Below are the code and all the weights of a small trained network. Each question names an input and a class and asks about switching units off, where a switched-off unit gives its printed mean instead of its output.

import numpy as np


def w(rows, s, z=0):
    codes = np.array(rows[::2]) - 128.0
    scale = np.full(codes.shape[1], s)
    scale[-1] = z or s
    return codes * scale


def norm(h):
    return h / np.sqrt((h * h).mean(-1, keepdims=True) + 1e-5)


def f(y):
    return np.maximum(y, 0)


def log_softmax(a):
    a = a - a.max(-1, keepdims=True)
    return a - np.log(np.exp(a).sum(-1, keepdims=True))


def net(x, mask):
    res = np.array(x, float).reshape(1, 3) / 4 @ E
    u = 0
    for l in range(3):
        y = f(norm(res) @ A[l][:, :-1].T + A[l][:, -1])
        res = res + np.where(mask[u : u + 12], y, B[l][:, -1]) @ B[l][:, :-1]
        u += 12
    return log_softmax(norm(res)[-1] @ U[:, :-1].T + U[:, -1])


A, B = {}, {}
E = w([
[40,75,228,245,85,120,78,74],'x0',
[255,101,113,156,157,21,93,44],'x1',
[116,52,27,168,44,98,213,130],'x2',
],0.0086)
A[0] = w([
[95,188,102,182,88,100,63,215,81],'L0N0',
[52,76,140,112,186,65,42,69,124],'L0N1',
[41,147,100,106,116,115,124,160,53],'L0N2',
[103,209,149,111,215,151,82,129,143],'L0N3',
[41,146,176,81,95,89,102,68,91],'L0N4',
[67,199,115,104,254,118,25,131,2],'L0N5',
[58,113,161,82,139,150,171,125,199],'L0N6',
[86,87,174,140,86,72,200,91,122],'L0N7',
[57,127,185,117,138,126,134,119,85],'L0N8',
[140,109,80,145,129,103,173,187,89],'L0N9',
[184,122,101,121,172,129,129,201,211],'L0N10',
[128,102,121,128,119,193,116,157,70],'L0N11',
],0.006,0.0064)
B[0] = w([
[145,138,119,89,96,118,102,146,142],'L0N0',
[167,167,94,133,74,128,84,188,204],'L0N1',
[172,215,150,118,29,80,198,99,152],'L0N2',
[181,53,141,181,143,158,246,137,236],'L0N3',
[172,159,144,209,117,133,136,181,172],'L0N4',
[169,52,200,114,157,201,168,114,167],'L0N5',
[162,169,117,125,117,24,117,26,254],'L0N6',
[191,171,77,156,115,133,72,222,200],'L0N7',
[171,172,95,120,84,148,73,174,172],'L0N8',
[168,81,225,131,112,131,73,183,173],'L0N9',
[132,160,129,253,51,136,47,155,253],'L0N10',
[124,160,119,100,105,86,121,59,138],'L0N11',
],0.0062,0.0048)
A[1] = w([
[202,107,130,179,122,120,127,129,134],'L1N0',
[130,141,109,105,113,148,186,142,92],'L1N1',
[143,75,118,142,109,140,206,90,3],'L1N2',
[1,161,154,77,103,213,164,167,108],'L1N3',
[127,141,83,64,156,106,148,121,89],'L1N4',
[78,73,60,152,141,107,189,133,53],'L1N5',
[131,158,96,135,87,60,122,145,110],'L1N6',
[167,105,124,113,144,151,112,110,68],'L1N7',
[95,128,119,78,144,131,94,119,112],'L1N8',
[108,102,106,129,149,136,110,123,85],'L1N9',
[174,175,107,91,168,122,132,167,42],'L1N10',
[146,83,110,102,190,57,82,39,17],'L1N11',
],0.0094,0.0054)
B[1] = w([
[54,169,126,104,118,128,176,111,255],'L1N0',
[109,128,115,198,128,124,99,109,167],'L1N1',
[80,100,84,147,127,170,116,106,137],'L1N2',
[131,154,110,105,163,6,163,59,226],'L1N3',
[105,139,108,188,130,140,89,145,144],'L1N4',
[170,94,191,55,124,139,116,113,161],'L1N5',
[163,137,180,102,153,174,128,94,219],'L1N6',
[88,89,107,143,149,117,137,111,141],'L1N7',
[125,145,136,142,117,143,153,111,129],'L1N8',
[154,161,145,120,117,128,138,174,128],'L1N9',
[145,115,122,179,117,126,84,148,170],'L1N10',
[108,204,146,91,125,50,191,88,153],'L1N11',
],0.011,0.0069)
A[2] = w([
[133,1,80,105,30,162,156,149,38],'L2N0',
[98,43,115,152,48,100,103,90,120],'L2N1',
[52,42,156,188,102,134,11,141,78],'L2N2',
[108,204,195,84,102,186,116,116,136],'L2N3',
[170,161,17,84,155,179,124,225,83],'L2N4',
[8,144,135,81,131,138,198,193,101],'L2N5',
[143,69,63,101,62,130,160,132,85],'L2N6',
[89,165,135,74,118,192,185,81,53],'L2N7',
[205,120,56,107,142,134,73,195,120],'L2N8',
[146,135,230,91,251,214,66,136,2],'L2N9',
[54,144,121,71,130,78,130,199,100],'L2N10',
[193,114,191,118,167,105,59,121,119],'L2N11',
],0.0087,0.0051)
B[2] = w([
[173,37,198,48,203,174,208,146,217],'L2N0',
[153,149,127,93,192,163,100,172,240],'L2N1',
[131,189,114,156,60,158,43,219,192],'L2N2',
[124,65,37,103,171,149,149,143,255],'L2N3',
[57,155,205,212,60,105,26,161,220],'L2N4',
[197,168,32,115,133,142,146,71,155],'L2N5',
[125,125,192,106,238,111,115,163,218],'L2N6',
[81,87,128,161,93,160,82,127,168],'L2N7',
[36,98,137,165,65,186,97,135,204],'L2N8',
[192,1,208,19,150,129,186,179,206],'L2N9',
[231,126,142,119,89,105,117,46,153],'L2N10',
[106,79,65,92,111,152,180,168,206],'L2N11',
],0.0086,0.0045)
U = w([
[147,188,100,112,123,33,172,56,179],'0',
[161,28,191,75,171,161,179,188,176],'1',
[96,160,131,224,46,152,18,201,169],'2',
[91,103,6,141,131,211,159,100,4],'3',
],0.017,0.0022)

Each question gives the input, the list of numbers given to net, and the class t.
The units are the neurons (one row each of A and B). Each row of codes is followed by its name. A weight is (code - 128) times the scale printed after its matrix; where a second scale follows, it is the last column's (A, B and U).
mask holds one flag per neuron, layer by layer. A switched-off neuron (its flag False) gives its mean, the last column of its row in B, instead of its output. The means were averaged over made-up inputs and are rounded, as every weight is.
A unit's drop is (log p(t) with every unit on - log p(t) with that unit switched off) / (log p(t) with every unit on - log p(t) with every unit switched off).
most important unit: the unit with the biggest drop
top k neurons: the k neurons with the biggest drops, biggest first
drop when u is switched off: that unit's drop, to one decimal
input [-6,-2,5], class 2: most important unit : L2N4
input [-2,-6,7], class 1: top 2 neurons : L1N0; L1N5
input [3,-2,0], class 3: top 2 neurons : L2N3; L0N10
input [3,-2,-3], class 3: top 2 neurons : L0N10; L1N6
input [-8,3,-6], class 2: top 2 neurons : L2N4; L1N6
input [-6,-1,-5], class 2: top 3 neurons : L1N6; L2N4; L1N10
input [-8,3,-7], class 2: top 3 neurons : L2N4; L1N6; L1N10
input [-8,-4,7], class 2: top 2 neurons : L2N4; L0N3
input [8,0,-8], class 1: top 2 neurons : L2N9; L0N10
input [4,2,5], class 1: top 2 neurons : L0N10; L1N3
input [6,1,6], class 1: top 4 neurons : L2N0; L0N10; L1N5; L1N1
input [-7,-8,-8], class 0: top 2 neurons : L1N3; L1N6
input [4,-5,3], class 0: top 2 neurons : L1N3; L0N10
input [-2,2,2], class 3: most important unit : L1N3
input [3,0,-2], class 3: drop when L2N3 is switched off : 0.7
input [-2,-7,6], class 0: drop when L1N3 is switched off : 1.3
input [-8,4,6], class 2: drop when L2N4 is switched off : 0.2
